Below are the code and all the weights of a small trained network. Each question names an input and a class and asks about switching units off, where a switched-off unit gives its printed mean instead of its output.

import numpy as np


def w(rows, s, z=0):
    codes = np.array(rows[::2]) - 128.0
    scale = np.full(codes.shape[1], s)
    scale[-1] = z or s
    return codes * scale


def norm(h):
    return h / np.sqrt((h * h).mean(-1, keepdims=True) + 1e-5)


def f(y):
    return y / 2 * (1 + np.tanh(0.7978845608 * (y + 0.044715 * y**3)))


def log_softmax(a):
    a = a - a.max(-1, keepdims=True)
    return a - np.log(np.exp(a).sum(-1, keepdims=True))


def net(x, mask):
    res = np.array(x, float).reshape(1, 6) / 4 @ E
    u = 0
    for l in range(4):
        y = f(norm(res) @ A[l][:, :-1].T + A[l][:, -1])
        res = res + np.where(mask[u : u + 3], y, B[l][:, -1]) @ B[l][:, :-1]
        u += 3
    return log_softmax(norm(res)[-1] @ U[:, :-1].T + U[:, -1])


A, B = {}, {}
E = w([
[91,78,138,40,150,163,105,57,100,106],'x0',
[127,208,65,81,191,137,140,158,78,199],'x1',
[121,210,108,159,163,142,123,77,154,48],'x2',
[133,115,166,144,216,131,99,144,176,155],'x3',
[254,100,49,130,92,130,32,41,181,172],'x4',
[131,112,176,224,134,171,17,118,11,105],'x5',
],0.0085)
A[0] = w([
[115,86,176,122,91,148,132,139,118,233,72],'0.n0',
[101,95,152,52,156,160,112,54,102,120,17],'0.n1',
[106,70,158,163,254,135,95,145,203,169,1],'0.n2',
],0.0084,0.0063)
B[0] = w([
[209,106,55,74,176,53,183,146,110,8,247],'0.n0',
[46,89,16,170,160,163,124,143,135,183,243],'0.n1',
[173,166,155,152,176,84,210,28,62,222,245],'0.n2',
],0.014,0.0012)
A[1] = w([
[197,116,109,113,120,124,63,81,163,181,2],'1.n0',
[136,198,113,48,155,130,67,167,76,174,190],'1.n1',
[97,140,74,128,1,115,181,81,45,120,40],'1.n2',
],0.0078,0.0065)
B[1] = w([
[90,112,55,99,59,85,62,82,101,98,182],'1.n0',
[150,141,190,118,62,161,71,132,168,96,252],'1.n1',
[162,175,163,137,223,68,140,22,79,251,170],'1.n2',
],0.013,0.0037)
A[2] = w([
[98,226,101,177,225,117,85,41,181,1,71],'2.n0',
[128,82,161,117,126,88,94,79,185,137,254],'2.n1',
[160,112,65,128,63,180,68,104,206,143,164],'2.n2',
],0.0067,0.0053)
B[2] = w([
[249,58,63,74,126,123,146,158,54,118,199],'2.n0',
[132,137,184,125,48,247,209,113,154,171,255],'2.n1',
[71,127,155,140,152,126,161,172,133,100,243],'2.n2',
],0.011,0.0056)
A[3] = w([
[164,98,79,135,81,115,70,84,185,155,83],'3.n0',
[166,165,110,227,96,64,128,178,157,149,83],'3.n1',
[146,2,188,103,89,95,111,193,103,226,2],'3.n2',
],0.01,0.004)
B[3] = w([
[33,216,164,139,249,25,178,206,73,71,245],'3.n0',
[72,35,101,71,134,169,65,77,127,178,253],'3.n1',
[178,165,93,181,147,144,45,102,121,67,215],'3.n2',
],0.014,0.0035)
U = w([
[40,150,185,136,159,53,178,205,83,67,40],'0',
[188,176,161,150,187,73,163,56,93,223,104],'1',
[254,88,51,84,146,99,144,187,98,60,49],'2',
[63,52,71,109,141,177,103,135,138,191,58],'3',
[159,151,155,151,79,152,135,154,150,138,245],'4',
[165,174,196,136,58,166,111,137,180,111,133],'5',
],0.018,0.011)

Each question gives the input, the list of numbers given to net, and the class t.
The units are the neurons (one row each of A and B). Each row of codes is followed by its name. A weight is (code - 128) times the scale printed after its matrix; where a second scale follows, it is the last column's (A, B and U).
mask holds one flag per neuron, layer by layer. A switched-off neuron (its flag False) gives its mean, the last column of its row in B, instead of its output. The means were averaged over made-up inputs and are rounded, as every weight is.
A unit's drop is (log p(t) with every unit on - log p(t) with that unit switched off) / (log p(t) with every unit on - log p(t) with every unit switched off).
The circuit of an input: a set's keep is (log p(t) with only the set's units on - log p(t) with every unit switched off) / (log p(t) with every unit on - log p(t) with every unit switched off). Starting from all 12 units, units are removed one at a time, each time the one whose removal leaves the highest keep (on an exact tie, the one counted first), for as long as the keep stays at least 0.8.
units of the circuit, in order: the units of the circuit, biggest drop first
unit that matters most: the unit with the biggest drop
top k neurons: the k neurons with the biggest drops, biggest first
top k neurons in layer l: the k neurons of layer l with the biggest drops, biggest first
input [6,4,-7,3,1,-7], class 2: unit that matters most => 0.n0
input [4,-1,-4,-5,-6,-8], class 4: top 2 neurons => (3.n0 2.n2)
input [-6,5,4,-1,-5,-3], class 3: top 2 neurons in layer 3 => (3.n1 3.n0)
input [-1,5,-1,-5,-3,-6], class 4: top 3 neurons => (1.n1 3.n0 0.n2)
input [7,-6,0,-7,6,-7], class 1: top 3 neurons => (1.n2 2.n1 1.n1)
input [6,2,-5,5,6,-7], class 4: top 2 neurons in layer 3 => (3.n1 3.n2)
input [-5,-6,6,0,5,2], class 2: top 3 neurons => (2.n0 1.n1 2.n2)
input [-2,-7,1,-2,-5,4], class 5: top 3 neurons => (3.n0 2.n2 0.n0)
input [1,-5,6,4,4,-1], class 2: top 2 neurons => (2.n0 1.n1)
input [-3,-6,1,8,7,-5], class 1: top 2 neurons => (0.n2 2.n1)
input [-4,0,-3,-3,-1,-4], class 3: units of the circuit, in order => (3.n1 2.n1)
input [7,-3,8,1,-2,4], class 2: top 2 neurons => (2.n0 3.n1)
input [-5,4,-7,-2,7,5], class 0: top 3 neurons => (3.n0 1.n0 2.n0)
input [-5,-2,3,0,-2,3], class 3: top 2 neurons => (3.n1 0.n0)
input [-1,3,-3,-7,-5,-3], class 1: units of the circuit, in order => (1.n2)
input [-8,1,-4,-1,-5,8], class 3: units of the circuit, in order => (3.n1 3.n0)
input [-1,-7,5,-8,4,7], class 1: top 2 neurons => (1.n2 1.n1)
input [-2,6,-6,-1,5,-2], class 2: top 2 neurons => (0.n0 2.n2)
input [-6,8,-1,-2,-6,1], class 5: units of the circuit, in order => (1.n1 3.n0)
input [-7,-2,0,-2,7,7], class 0: top neuron in layer 3 => (3.n0)
input [-6,4,5,0,6,5], class 0: top 2 neurons in layer 0 => (0.n0 0.n1)
input [7,-6,4,-6,2,0], class 3: top 2 neurons in layer 0 => (0.n1 0.n2)
input [6,8,4,4,4,-2], class 5: top 2 neurons in layer 2 => (2.n2 2.n1)
